Below are the code and all the weights of a small trained network. Each question names an input and a target symbol and asks about switching units off, where a switched-off unit gives its printed mean instead of its output.

import numpy as np


def w(rows, s, z=0):
    codes = np.array(rows[::2]) - 128.0
    scale = np.full(codes.shape[1], s)
    scale[-1] = z or s
    return codes * scale


def norm(h):
    return h / np.sqrt((h * h).mean(-1, keepdims=True) + 1e-5)


def f(y):
    return np.maximum(y, 0)


def softmax(a):
    e = np.exp(a - a.max(-1, keepdims=True))
    return e / e.sum(-1, keepdims=True)


def log_softmax(a):
    a = a - a.max(-1, keepdims=True)
    return a - np.log(np.exp(a).sum(-1, keepdims=True))


def net(x, mask):
    ids = ['γδθμξπ'.index(c) for c in x.split()]
    T = len(ids)
    res = E[ids] + P[:T]
    u = 0
    for l in range(2):
        r = norm(res)
        for j in range(3):
            rows = slice(3 * j, 3 * j + 3)
            q, k, v = (r @ M[l][rows].T for M in (Q, K, V))
            z = softmax(np.where(np.tri(T) > 0, q @ k.T / 3**0.5, -1e9)) @ v
            o = O[l][rows]
            res = res + np.where(mask[u + j], z, o[:, -1]) @ o[:, :-1]
        u += 3
        y = f(norm(res) @ A[l][:, :-1].T + A[l][:, -1])
        res = res + np.where(mask[u : u + 4], y, B[l][:, -1]) @ B[l][:, :-1]
        u += 4
    return log_softmax(norm(res)[-1] @ U[:, :-1].T + U[:, -1])


Q, K, V, O, A, B = {}, {}, {}, {}, {}, {}
E = w([
[126,90,200,119,118,158,91,119],'γ',
[62,55,198,234,144,130,192,113],'δ',
[47,93,130,138,8,179,205,32],'θ',
[78,150,97,37,202,78,152,104],'μ',
[138,120,179,24,140,35,98,53],'ξ',
[160,99,229,156,78,134,184,91],'π',
],0.016)
P = w([
[175,227,2,131,116,176,104,107],'0',
[159,144,185,133,161,61,207,150],'1',
[84,107,104,69,123,103,144,107],'2',
[191,22,188,120,21,111,90,97],'3',
[136,124,143,116,53,113,194,107],'4',
[134,139,160,111,127,152,174,132],'5',
[179,119,143,83,116,160,137,101],'6',
[158,78,159,149,155,128,79,83],'7',
[135,113,123,85,97,153,128,74],'8',
],0.0083)
Q[0] = w([
[149,113,67,162,153,69,79,137],'L0H1',
[156,146,104,185,121,160,90,130],'L0H1',
[147,93,136,133,58,130,100,159],'L0H1',
[124,113,140,255,57,132,105,125],'L0H2',
[150,125,102,153,87,192,95,184],'L0H2',
[98,98,157,77,118,124,141,111],'L0H2',
[177,96,134,125,114,155,134,162],'L0H3',
[127,101,102,157,108,176,100,124],'L0H3',
[83,83,176,137,122,181,171,107],'L0H3',
],0.011)
K[0] = w([
[141,153,132,154,173,94,134,124],'L0H1',
[83,64,155,201,99,95,178,191],'L0H1',
[134,100,165,100,208,94,211,132],'L0H1',
[102,59,138,128,147,102,207,133],'L0H2',
[101,30,199,164,191,89,126,169],'L0H2',
[133,138,116,150,101,109,156,61],'L0H2',
[75,40,130,121,159,125,196,101],'L0H3',
[167,132,158,63,160,125,167,209],'L0H3',
[139,163,139,10,114,131,115,79],'L0H3',
],0.011)
V[0] = w([
[166,142,86,104,213,149,131,208],'L0H1',
[84,149,167,188,142,143,153,135],'L0H1',
[115,147,61,151,146,52,189,177],'L0H1',
[128,109,46,166,87,114,209,111],'L0H2',
[94,163,64,70,79,226,77,89],'L0H2',
[46,76,152,62,157,81,119,86],'L0H2',
[161,147,180,94,120,104,102,105],'L0H3',
[172,1,137,118,115,147,152,71],'L0H3',
[115,170,155,30,204,93,208,136],'L0H3',
],0.008)
O[0] = w([
[43,186,81,27,148,170,154,129,21],'L0H1',
[139,32,131,87,155,141,206,118,80],'L0H1',
[53,234,75,169,174,111,172,69,92],'L0H1',
[133,151,81,60,150,44,84,113,231],'L0H2',
[2,37,217,144,125,205,230,197,238],'L0H2',
[191,216,234,108,126,106,30,133,187],'L0H2',
[175,166,67,176,79,26,34,137,173],'L0H3',
[70,117,136,129,130,53,167,116,185],'L0H3',
[135,104,141,214,159,147,147,37,255],'L0H3',
],0.0067,0.0062)
A[0] = w([
[136,139,128,134,89,128,191,103,122],'L0N1',
[55,129,93,137,58,254,35,174,74],'L0N2',
[155,141,34,214,82,196,96,139,251],'L0N3',
[150,209,189,98,144,114,41,97,156],'L0N4',
],0.0063,0.0031)
B[0] = w([
[155,185,47,160,167,173,110,155,195],'L0N1',
[166,232,176,108,225,85,152,1,139],'L0N2',
[180,158,154,33,49,97,108,168,183],'L0N3',
[127,86,129,150,182,185,179,110,252],'L0N4',
],0.0085,0.0038)
Q[1] = w([
[137,105,107,69,136,172,167,106],'L1H1',
[36,147,60,62,146,56,156,79],'L1H1',
[130,124,142,185,101,177,139,122],'L1H1',
[152,95,100,150,106,101,163,119],'L1H2',
[154,42,111,200,110,254,71,192],'L1H2',
[122,131,176,125,164,180,115,182],'L1H2',
[90,124,159,41,175,145,165,68],'L1H3',
[130,142,148,58,164,77,95,134],'L1H3',
[157,81,140,148,93,172,158,111],'L1H3',
],0.011)
K[1] = w([
[161,132,119,154,79,89,133,121],'L1H1',
[106,110,141,145,34,161,181,196],'L1H1',
[124,126,144,142,163,81,29,135],'L1H1',
[74,151,92,155,119,89,154,53],'L1H2',
[167,94,126,206,54,63,138,99],'L1H2',
[175,109,138,89,120,115,1,91],'L1H2',
[197,115,19,136,110,115,164,132],'L1H3',
[97,108,109,69,209,120,197,140],'L1H3',
[180,168,193,122,148,160,120,128],'L1H3',
],0.0099)
V[1] = w([
[75,58,121,19,216,155,30,88],'L1H1',
[101,109,127,224,127,248,143,77],'L1H1',
[110,113,92,50,155,221,140,202],'L1H1',
[177,107,246,68,204,28,121,110],'L1H2',
[137,5,55,181,200,91,166,191],'L1H2',
[134,94,169,31,181,71,116,233],'L1H2',
[170,68,83,41,199,94,234,119],'L1H3',
[58,89,253,90,68,199,21,218],'L1H3',
[33,198,174,13,102,91,6,67],'L1H3',
],0.0063)
O[1] = w([
[88,87,129,87,59,79,136,146,83],'L1H1',
[250,121,72,72,250,119,73,120,222],'L1H1',
[186,107,167,54,136,194,109,112,1],'L1H1',
[235,155,84,174,92,244,136,88,252],'L1H2',
[149,165,104,32,196,64,126,36,107],'L1H2',
[168,154,162,84,90,249,96,55,95],'L1H2',
[154,132,39,195,124,88,99,212,187],'L1H3',
[131,71,216,22,145,139,57,86,56],'L1H3',
[54,201,236,46,254,50,150,141,99],'L1H3',
],0.0065,0.0038)
A[1] = w([
[147,82,54,97,1,229,143,235,138],'L1N1',
[124,132,240,202,94,218,245,40,185],'L1N2',
[150,126,114,209,13,232,90,161,8],'L1N3',
[39,212,137,47,242,156,157,208,2],'L1N4',
],0.0064,0.0016)
B[1] = w([
[67,128,96,173,31,169,47,187,158],'L1N1',
[112,149,155,124,128,237,159,55,255],'L1N2',
[211,153,224,50,14,57,47,182,175],'L1N3',
[67,159,150,59,55,47,85,254,181],'L1N4',
],0.0082,0.0086)
U = w([
[185,75,153,2,170,111,127,106,164],'γ',
[208,146,51,116,176,43,165,75,138],'δ',
[90,10,168,136,126,147,218,172,26],'θ',
[116,204,150,145,205,214,164,48,82],'μ',
[93,235,221,126,149,43,106,157,249],'ξ',
[187,130,89,166,87,115,97,176,105],'π',
],0.008,0.0015)

Each question gives the input, a string of symbols that net reads in full, and the target symbol t.
The units are the heads (3 rows each of Q, K, V and O) and the neurons (one row each of A and B). Each row of codes is followed by its name. A weight is (code - 128) times the scale printed after its matrix; where a second scale follows, it is the last column's (O, A, B and U).
mask holds one flag per unit, layer by layer, with each layer's heads first. A switched-off unit (its flag False) gives its mean, the last column of its rows in O or B, instead of its output. The means were averaged over made-up inputs and are rounded, as every weight is.
A unit's drop is (log p(t) with every unit on - log p(t) with that unit switched off) / (log p(t) with every unit on - log p(t) with every unit switched off).
The circuit of an input: a set's keep is (log p(t) with only the set's units on - log p(t) with every unit switched off) / (log p(t) with every unit on - log p(t) with every unit switched off). Starting from the 12 units with the biggest drops (on a tie, the unit counted first), units are removed one at a time, each time the one whose removal leaves the highest keep (on an exact tie, the one counted first), for as long as the keep stays at least 0.8.
units of the circuit, in order: the units of the circuit, biggest drop first
top k neurons in layer l: the k neurons of layer l with the biggest drops, biggest first
which heads matter: for each layer, one digit per head in row order, 1 if its drop is at least 0.15 and else 0, layers parted by /
drop of u: that unit's drop, to one decimal
input π θ π, target π: units of the circuit, in order	[L1H3 L0H2]
input δ ξ θ, target δ: units of the circuit, in order	[L1H2 L0H2 L0H3]
input ξ θ θ, target ξ: units of the circuit, in order	[L1H3 L0H2]
input π μ θ, target π: units of the circuit, in order	[L1H3 L0H2]
input μ μ μ δ μ μ ξ, target ξ: which heads matter	100 / 001
input θ ξ μ μ μ θ π, target μ: units of the circuit, in order	[L1N2]
input δ γ π, target δ: units of the circuit, in order	[L0H2 L1H2]
input θ θ μ μ μ, target γ: which heads matter	111 / 110
input γ μ θ, target γ: which heads matter	110 / 001
input δ ξ π π ξ ξ, target π: units of the circuit, in order	[L1H3 L0H2 L0H3]
input μ ξ ξ μ μ μ μ γ, target μ: which heads matter	100 / 001
input ξ θ μ μ ξ, target μ: which heads matter	010 / 010
input μ π θ, target μ: which heads matter	100 / 100
input δ ξ ξ, target π: which heads matter	010 / 001
input μ π π μ δ, target π: units of the circuit, in order	[L0H2]
input δ θ ξ δ θ ξ π μ μ, target π: units of the circuit, in order	[L1H3 L0H2 L0H3]
input γ δ π, target γ: which heads matter	101 / 001
input ξ θ ξ γ μ π θ μ, target μ: which heads matter	010 / 010
input π θ μ, target δ: units of the circuit, in order	[L0H2 L1H2 L1H3]
input ξ π μ μ δ μ, target μ: which heads matter	010 / 000
input δ δ γ δ, target δ: units of the circuit, in order	[L0H2 L1H2]
input γ θ θ, target γ: units of the circuit, in order	[L1H3 L0H3]
input γ θ θ π ξ, target θ: units of the circuit, in order	[L0H2]
input ξ π μ π θ θ, target π: top 2 neurons in layer 0	[L0N4 L0N3]
input μ μ μ π θ, target μ: which heads matter	110 / 001
input μ μ θ π ξ δ μ, target ξ: drop of L0H1	0.7
input μ ξ π, target μ: top neuron in layer 1	[L1N2]
input π μ θ ξ μ μ μ γ, target μ: drop of L0H1	0.2
